Each row is followed by its class.
-202 -148 285 50 -671 -363 118 382 -319 -95 331 28 -43 202 459 294 187 -321 448 327 129 -123 -230 -39 -33 107 69 -48 -443 369 -258 -456 -46 -202 75 : selo
66 227 -89 218 40 45 -398 206 96 133 1 3 97 116 123 14 106 -117 46 -188 283 55 58 368 -192 -84 -93 132 11 54 202 255 161 -151 44 : dosuz
48 92 -35 500 90 51 -7 -31 -4 -112 -149 176 228 -293 -36 -386 109 -303 153 -35 -36 65 145 -21 379 63 -384 74 -21 264 -1 -37 -229 -125 -160 : nukar
-61 -259 -141 271 345 350 6 265 358 -253 41 70 488 -219 192 89 253 79 14 -75 111 329 292 -130 470 -231 -41 306 16 133 171 64 105 128 130 : rufo
11 -121 206 -26 -58 -283 369 -209 -462 -222 -273 398 -190 161 451 -437 -472 -474 213 -176 -112 -178 253 -446 -211 -224 22 -63 -47 65 20 265 -311 -26 294 : birul
-78 -319 175 -225 62 -84 -359 -423 138 -195 238 -188 166 87 -3 -140 -530 168 139 474 -40 -205 -189 -123 37 93 163 -313 116 -180 -155 -77 0 92 -5 : bem
217 295 249 203 -34 69 -234 -347 -269 -112 -63 -12 -699 147 -235 307 -146 259 58 128 76 -156 -311 140 -40 -197 -6 155 -62 -155 -18 -205 174 -157 50 : Rom
-209 425 -130 -660 -188 -345 -177 -162 -106 -56 139 -144 55 534 234 -60 -539 -133 -36 -51 77 -168 -563 191 -50 -27 25 -64 51 -18 212 -274 -190 195 5 : kiza
-36 231 -103 -155 335 70 -47 -72 366 -149 324 5 -14 104 277 -499 -528 149 284 -145 289 24 -178 -303 102 -185 -155 54 282 29 -58 -56 -19 156 22 : Rom
123 200 37 116 36 -225 190 7 2 477 -171 -34 -186 112 195 -123 -156 -124 -95 -110 22 -95 -64 -4 -326 -82 14 116 122 -70 11 -132 73 23 -19 : selo
64 221 -104 -71 84 98 -109 35 -67 899 -324 -338 -197 78 -350 325 -19 65 -372 -126 -274 -62 124 444 -416 -35 249 -53 -57 -284 13 -127 143 -96 190 : Vifeg
-5 -21 -2 206 -136 201 -137 54 -289 -26 -83 -62 -3 -35 -73 347 185 74 -22 -1 -175 -102 162 233 359 -59 -48 272 -286 180 168 -76 -154 -223 -161 : rufo
-239 -397 392 -17 -48 62 74 -54 -125 -220 107 15 -81 -163 -244 295 75 169 -119 138 25 63 205 -61 1 -161 301 268 -307 -179 -38 -35 51 28 245 : bem
-178 360 18 -7 -547 -146 139 342 -368 100 75 -57 424 -137 6 -51 51 128 293 -219 3 -284 -145 -233 -382 398 24 -235 -210 90 -46 376 -170 -81 -107 : kiza
-169 -274 188 -44 -105 110 -80 232 -51 -396 34 -3 -102 -85 8 367 10 273 319 -24 29 38 -173 69 83 56 321 37 -117 -106 235 31 -64 -96 -196 : Gimav
188 114 250 306 -171 -105 -18 -187 -300 -11 104 149 -246 124 204 -147 -267 -57 642 244 27 -147 -400 -166 -274 154 -218 -133 -205 82 -64 -358 12 62 -239 : Rom
-16 37 233 160 183 68 43 174 271 -13 16 -81 378 -178 237 -26 457 538 40 71 51 81 317 -462 -226 322 82 -199 105 37 132 304 107 52 -48 : birul
-342 18 66 141 64 -198 122 256 -90 -138 -8 76 327 -84 117 106 -50 -66 134 -112 -25 128 62 -66 119 -164 140 220 -278 73 164 -165 -162 -101 225 : kiza
-104 -279 -109 239 -9 130 360 181 -130 -140 -70 364 -23 81 -75 -197 -146 -279 52 -95 83 -145 168 27 194 -267 151 -50 290 384 19 133 340 -31 34 : nukar
-99 -277 66 -101 -231 202 97 -146 -40 -692 -14 271 2 -53 13 93 -264 -143 -67 87 -90 106 104 -232 320 -110 158 -201 -111 -198 -228 129 -113 88 -19 : Vifeg
182 84 -69 263 278 84 -70 -37 8 422 -371 17 -51 -158 -145 -156 247 -148 -277 -116 -165 122 349 69 134 -20 -29 6 134 -104 27 129 -49 -137 100 : birul
-330 59 1 214 -313 -64 184 91 -461 354 39 -155 354 142 -227 168 146 -244 -64 -137 9 -280 -42 331 -300 -190 35 91 -140 66 292 -24 119 -121 368 : rufo
-67 41 -95 -18 387 -344 102 147 508 -52 203 -251 317 53 156 -313 -111 196 93 -63 134 216 -82 -296 -152 109 38 -310 197 -189 17 -163 -148 157 68 : nukar
-242 46 419 -121 -34 -45 216 -316 -185 109 -268 21 -196 118 -115 -27 222 -139 -587 145 -145 6 285 -77 -310 43 130 -71 -142 -178 127 -202 -15 79 284 : birul
-40 139 85 -138 -234 -250 -24 -101 -55 198 7 -258 -118 154 16 164 101 -3 -30 -17 66 -1 -219 145 -371 102 213 -148 -155 -14 62 -44 -90 -251 61 : selo
-371 -164 101 -51 -264 -63 109 -3 82 -330 258 290 47 -327 11 -177 -496 -52 307 -11 182 -210 -543 -269 -36 -28 -46 227 194 -120 -131 124 152 132 150 : kiza
19 113 48 -288 128 -262 62 -212 -42 95 23 -164 10 -7 -14 -294 -180 -138 172 -53 119 -8 -218 -28 65 8 -51 -33 55 57 -16 -1 -313 -123 13 : rufo
29 -131 -56 -47 260 61 187 194 158 -393 60 234 82 19 203 -149 -15 95 -84 -70 206 -28 397 -170 320 208 -243 151 157 -8 33 105 -154 194 -214 : Gimav
-33 5 5 250 112 94 -91 -114 92 -121 35 189 -74 -27 36 31 -55 169 186 18 118 68 -241 -289 11 -164 69 89 292 40 -97 320 275 125 167 : selo
-68 104 -7 -132 -181 -160 157 2 -284 -242 310 352 -125 38 -160 -182 -468 -117 276 -211 48 -193 147 265 3 -20 -124 -3 145 -41 -154 -3 -174 376 -100 : dosuz
-71 -353 284 31 -184 -11 445 191 -628 -563 -85 407 -274 -188 -333 -7 167 -252 241 -53 92 -94 -10 88 205 -51 -102 126 -99 183 35 87 -110 118 0 : Gimav
28 350 52 -86 -80 -52 -225 188 151 394 111 -330 198 308 -285 138 -57 195 -178 107 -198 -221 -139 111 210 -65 6 -254 267 -303 261 -321 -80 184 -139 : Rom
-164 -181 -78 -247 -154 85 345 268 -312 -267 17 224 -224 -38 -155 -80 -127 -374 276 -160 157 -20 -216 281 260 -176 -242 382 44 174 -114 -64 32 115 -253 : kiza
-225 -168 -51 -51 20 113 50 275 -181 17 -75 142 140 -57 36 438 335 -184 96 -142 -78 46 209 182 -68 -122 75 183 -273 134 153 -18 -6 -262 254 : Gimav
-237 -87 -45 1 161 -298 -384 397 509 -250 350 -161 403 57 518 -59 181 280 242 161 202 307 70 -155 -4 466 79 -223 -280 275 97 -17 -203 -268 -40 : kiza
121 -132 -218 -518 -148 -165 698 -82 -141 -21 -132 0 -326 -205 304 -366 -505 -191 -1 -247 -76 75 -241 -152 -60 6 -181 18 148 -274 -243 228 -167 -46 43 : Vifeg
-49 -135 -293 -184 15 132 -300 344 42 -105 217 149 -75 298 -77 225 -186 92 350 -208 260 -63 -112 361 27 41 133 93 205 -115 110 42 235 215 -104 : nukar
-244 -37 -119 124 -45 162 58 317 -111 -109 379 -15 269 60 -266 78 242 289 175 -121 139 -12 -119 54 183 45 -249 185 -69 16 441 17 62 72 0 : rufo
-8 367 82 -29 -235 -23 93 -325 36 60 193 -142 201 75 32 142 52 231 -548 30 186 -227 -199 -6 1 135 135 -47 45 -6 110 -296 7 279 -31 : rufo
142 116 158 95 30 55 -205 -368 -255 95 20 -130 -149 -225 -420 107 166 170 -120 216 15 0 -177 139 194 -14 191 50 -258 -118 -178 -485 40 -68 28 : selo
-198 -11 -116 235 54 143 409 246 -542 -38 223 200 -291 326 -308 13 242 103 293 -280 193 12 147 -102 270 32 -45 10 -149 293 159 -18 -188 -92 96 : Vifeg
12 -75 65 -24 -129 -301 -349 128 -85 335 323 -115 320 235 96 108 148 -39 510 159 -13 -249 241 110 -408 146 53 -187 -100 97 -37 -39 22 17 247 : Gimav
101 325 172 331 113 -46 107 -93 270 276 -48 34 328 -176 301 55 144 256 -279 61 -50 208 154 -386 -184 -174 118 125 -2 26 21 8 325 238 329 : nukar
-321 -375 -125 381 5 510 181 631 27 -462 179 109 75 68 68 296 82 268 475 -35 10 40 133 -82 317 -52 -197 192 10 310 173 -2 181 195 2 : bem
195 -234 -344 434 135 275 -509 335 -111 238 126 155 85 68 -113 59 124 -239 593 -43 -18 4 114 489 218 9 -500 261 41 195 10 -1 65 249 -90 : bem
-11 -76 -311 -5 -53 213 144 158 -63 216 -154 220 108 -150 26 -188 -36 -416 103 -248 -107 175 60 78 67 27 -111 -57 -17 92 -43 181 -91 -71 6 : selo
157 81 8 4 47 -33 -200 -345 215 32 87 120 117 181 266 -315 -144 -145 -98 147 80 177 130 -215 327 86 84 -174 18 11 93 -9 -160 0 -60 : dosuz
74 24 61 45 73 -4 148 -22 95 216 6 107 39 109 19 -103 112 -291 -189 55 116 149 334 -27 128 26 -31 63 -203 150 -27 -187 -96 -43 -105 : dosuz
-372 102 62 136 -287 -389 242 607 297 346 68 -492 457 -143 381 241 250 164 -16 63 41 16 -212 -64 -265 639 166 -138 -226 26 -34 -367 -219 -73 -65 : rufo
-166 -45 -43 219 344 383 -166 90 -275 9 -106 175 68 23 -295 170 259 111 -11 -65 -13 34 175 16 144 -235 -13 228 -53 182 144 100 157 74 290 : selo
-96 -15 -417 267 404 241 -21 167 -127 216 -103 129 440 -313 -340 -115 221 -234 -11 -336 -103 87 128 173 -35 -276 -287 96 -65 153 11 204 54 -137 275 : Vifeg
113 104 141 32 -91 -243 -30 82 -266 399 52 -242 98 156 -122 198 269 -26 -129 56 8 -107 -44 199 -100 42 102 -94 -186 -27 43 -278 -151 -2 -108 : bem
379 -65 176 -14 190 442 -325 -520 153 176 -119 354 -374 -76 400 -536 -529 -157 302 114 44 -191 -88 -366 -212 -303 -303 34 582 -285 -138 341 413 260 207 : Vifeg
150 154 126 84 9 -200 9 25 -39 241 -113 -257 -11 24 -55 106 233 2 -238 20 38 55 48 147 -250 172 123 -235 -143 -164 -184 -166 -162 -14 -225 : Vifeg
17 28 75 131 -124 314 -160 -243 -59 -197 -61 276 -83 -325 -86 459 136 8 23 -28 -99 136 -69 176 173 -307 -78 556 -207 130 8 61 157 6 58 : Rom
187 -135 142 297 154 16 -126 388 311 -52 -54 -48 303 -130 128 427 52 352 400 -31 31 4 199 -95 -177 68 310 -199 109 -204 78 54 29 106 -126 : kiza
4 -378 205 424 -121 17 216 -96 -450 -363 -221 108 -209 -339 0 136 -18 -54 -4 92 4 -350 -228 -260 102 -214 -229 501 -134 -8 -97 183 35 -242 137 : rufo
100 -125 -137 -177 452 -63 75 -252 198 -105 15 -184 9 -71 -180 -86 -210 122 54 22 118 236 -244 -136 7 -108 69 -67 99 -29 -221 56 -43 102 59 : kiza
-17 70 96 106 203 199 373 9 -42 217 -173 -126 222 37 129 189 110 -10 -23 -174 99 221 -9 -198 -227 -197 -11 139 -295 23 299 98 -57 -204 -52 : birul
-139 230 56 509 -77 441 200 -88 -403 -139 -258 329 -46 -103 -15 -42 215 -361 301 -100 -8 22 120 -98 198 -358 -266 346 -199 456 62 6 171 -285 123 : dosuz
204 -99 170 141 -318 29 -303 -304 -204 79 -90 220 278 -175 100 -172 -88 -330 -126 1 -77 -210 -3 -115 -99 168 203 -373 -322 30 92 224 -347 -265 -296 : bem
256 106 -62 311 -180 -278 124 242 119 316 104 0 75 -41 287 -240 -79 -50 31 -170 71 -238 39 -152 -142 218 -415 132 114 -103 132 224 -201 17 -102 : Gimav
43 159 -90 82 152 -215 -65 -186 215 316 -216 -117 204 -217 14 -472 -108 -190 -152 -155 -22 -25 38 -94 -273 58 23 -110 115 -187 -43 197 -50 -272 36 : birul
39 -2 -32 336 -97 -6 -75 187 -79 365 -213 550 -277 288 265 6 -209 -703 -321 -188 16 -24 86 197 -270 -172 181 -175 -41 -13 171 -104 86 -26 175 : dosuz
-60 -93 -40 214 -181 278 91 109 219 -136 112 276 269 -51 -142 275 -44 -14 -156 -150 71 162 367 -127 327 -140 197 194 -207 131 96 288 22 90 43 : birul
-15 -306 -295 -141 391 19 343 6 207 -396 -61 -59 159 -29 107 43 -309 12 -94 -177 101 258 -139 -77 -5 -149 45 -32 116 -82 -106 83 -72 253 46 : nukar
-73 177 -141 23 -69 -273 8 67 186 250 79 -179 257 -59 98 -92 133 25 -249 -60 28 -71 -144 119 -95 197 -38 86 117 -102 20 -224 -10 102 -65 : Rom
66 -117 -5 -80 159 -155 -218 130 -84 -50 45 -318 -210 93 -215 391 137 229 -103 55 40 -36 -120 318 -136 44 133 23 -149 -218 -109 -239 -65 19 -89 : Gimav
-220 -262 119 48 -142 -45 -178 277 -88 -257 124 143 179 141 146 464 114 -125 182 76 44 -3 98 174 -137 -36 71 187 -378 -11 75 -252 -23 67 -3 : selo
-93 -70 50 -161 34 142 -156 -212 -140 0 -22 232 -511 92 -178 354 -323 -275 110 61 7 32 -138 458 -152 -454 50 385 -145 2 -238 -357 373 134 317 : Vifeg
-19 103 152 299 -2 -76 81 151 -112 65 -45 86 147 -140 -52 -196 117 -113 120 -6 14 -1 98 -124 -4 193 -37 -285 -75 140 -66 -24 -205 -76 -28 : nukar
-290 -201 -184 -82 118 78 -30 91 267 -557 280 379 340 -221 38 -262 -152 -174 332 -181 229 274 19 21 239 -92 -48 49 261 94 -119 257 70 269 161 : nukar
-111 -403 362 319 -100 175 -142 49 -483 -409 -161 348 -200 -126 -5 -62 297 -510 26 235 0 -84 207 148 395 -166 -103 89 -345 448 -32 -95 -161 -395 -10 : Rom
-84 -183 106 258 240 181 37 294 -11 67 -132 333 -60 -180 -400 151 10 77 67 -50 -92 72 302 -47 90 -276 224 132 117 -142 -19 140 371 87 253 : bem
109 38 47 151 62 239 59 -10 36 539 -211 -107 -159 193 -196 412 17 90 -726 326 -149 -192 52 111 -203 -84 183 -210 113 -124 -114 -118 544 -31 30 : Gimav
